Below are the code and all the weights of a small trained network. Each question names an input and a class and asks about switching units off, where a switched-off unit gives its printed mean instead of its output.

import numpy as np


def w(rows, s, z=0):
    codes = np.array(rows[::2]) - 128.0
    scale = np.full(codes.shape[1], s)
    scale[-1] = z or s
    return codes * scale


def f(y):
    return y / 2 * (1 + np.tanh(0.7978845608 * (y + 0.044715 * y**3)))


def log_softmax(a):
    a = a - a.max(-1, keepdims=True)
    return a - np.log(np.exp(a).sum(-1, keepdims=True))


def net(x, mask):
    res = np.array(x, float).reshape(1, 3) / 4 @ E
    y = f(res @ A[0][:, :-1].T + A[0][:, -1])
    res = res + np.where(mask, y, B[0][:, -1]) @ B[0][:, :-1]
    return log_softmax(res[-1] @ U[:, :-1].T + U[:, -1])


A, B = {}, {}
E = w([
[77,230,177,172,118],'x0',
[143,125,2,138,244],'x1',
[141,165,133,190,130],'x2',
],0.018)
A[0] = w([
[144,102,82,70,153,133],'neuron 1',
[71,70,198,105,44,203],'neuron 2',
[37,162,113,136,241,207],'neuron 3',
[58,93,33,132,161,118],'neuron 4',
[166,239,136,221,102,169],'neuron 5',
[211,94,114,158,245,255],'neuron 6',
],0.011,0.0071)
B[0] = w([
[169,114,105,136,104,194],'neuron 1',
[130,116,199,115,42,246],'neuron 2',
[252,197,81,161,117,223],'neuron 3',
[189,113,112,41,202,210],'neuron 4',
[82,205,100,160,164,238],'neuron 5',
[160,39,55,143,147,249],'neuron 6',
],0.011,0.019)
U = w([
[45,165,184,168,126,145],'0',
[105,118,161,90,169,8],'1',
[154,105,165,59,9,189],'2',
[153,188,112,166,125,129],'3',
[193,125,94,79,211,132],'4',
[100,114,153,100,162,2],'5',
[125,137,81,190,173,195],'6',
[71,146,127,60,161,37],'7',
],0.014,0.0043)

Each question gives the input, the list of numbers given to net, and the class t.
The units are the neurons (one row each of A and B). Each row of codes is followed by its name. A weight is (code - 128) times the scale printed after its matrix; where a second scale follows, it is the last column's (A, B and U).
mask holds one flag per neuron, in row order. A switched-off neuron (its flag False) gives its mean, the last column of its row in B, instead of its output. The means were averaged over made-up inputs and are rounded, as every weight is.
A unit's drop is (log p(t) with every unit on - log p(t) with that unit switched off) / (log p(t) with every unit on - log p(t) with every unit switched off).
The circuit of an input: a set's keep is (log p(t) with only the set's units on - log p(t) with every unit switched off) / (log p(t) with every unit on - log p(t) with every unit switched off). Starting from all 6 units, units are removed one at a time, each time the one whose removal leaves the highest keep (on an exact tie, the one counted first), for as long as the keep stays at least 0.8.
circuit, biggest first: the units of the circuit, biggest drop first
unit that matters most: the unit with the biggest drop
top k neurons: the k neurons with the biggest drops, biggest first
drop of u: that unit's drop, to one decimal
input [-8,-2,8], class 2: top 3 neurons : neuron 5; neuron 4; neuron 3
input [1,1,2], class 6: unit that matters most : neuron 4
input [7,3,-4], class 3: top 2 neurons : neuron 6; neuron 3
input [0,0,-1], class 2: top 2 neurons : neuron 5; neuron 4
input [-3,-2,6], class 0: circuit, biggest first : neuron 3; neuron 4; neuron 6
input [3,1,-3], class 3: top 2 neurons : neuron 4; neuron 6
input [0,-2,3], class 0: circuit, biggest first : neuron 3; neuron 6; neuron 4
input [6,8,7], class 4: top 2 neurons : neuron 4; neuron 3
input [6,7,5], class 4: top 3 neurons : neuron 4; neuron 3; neuron 6
input [0,0,-2], class 2: top 4 neurons : neuron 5; neuron 4; neuron 6; neuron 3
input [1,1,3], class 6: drop of neuron 2 : 0.7
input [1,-5,8], class 0: drop of neuron 5 : 0.1
input [8,-8,-1], class 0: drop of neuron 5 : 1.6
input [4,-6,3], class 0: unit that matters most : neuron 5
input [8,-7,-2], class 0: drop of neuron 5 : 1.3
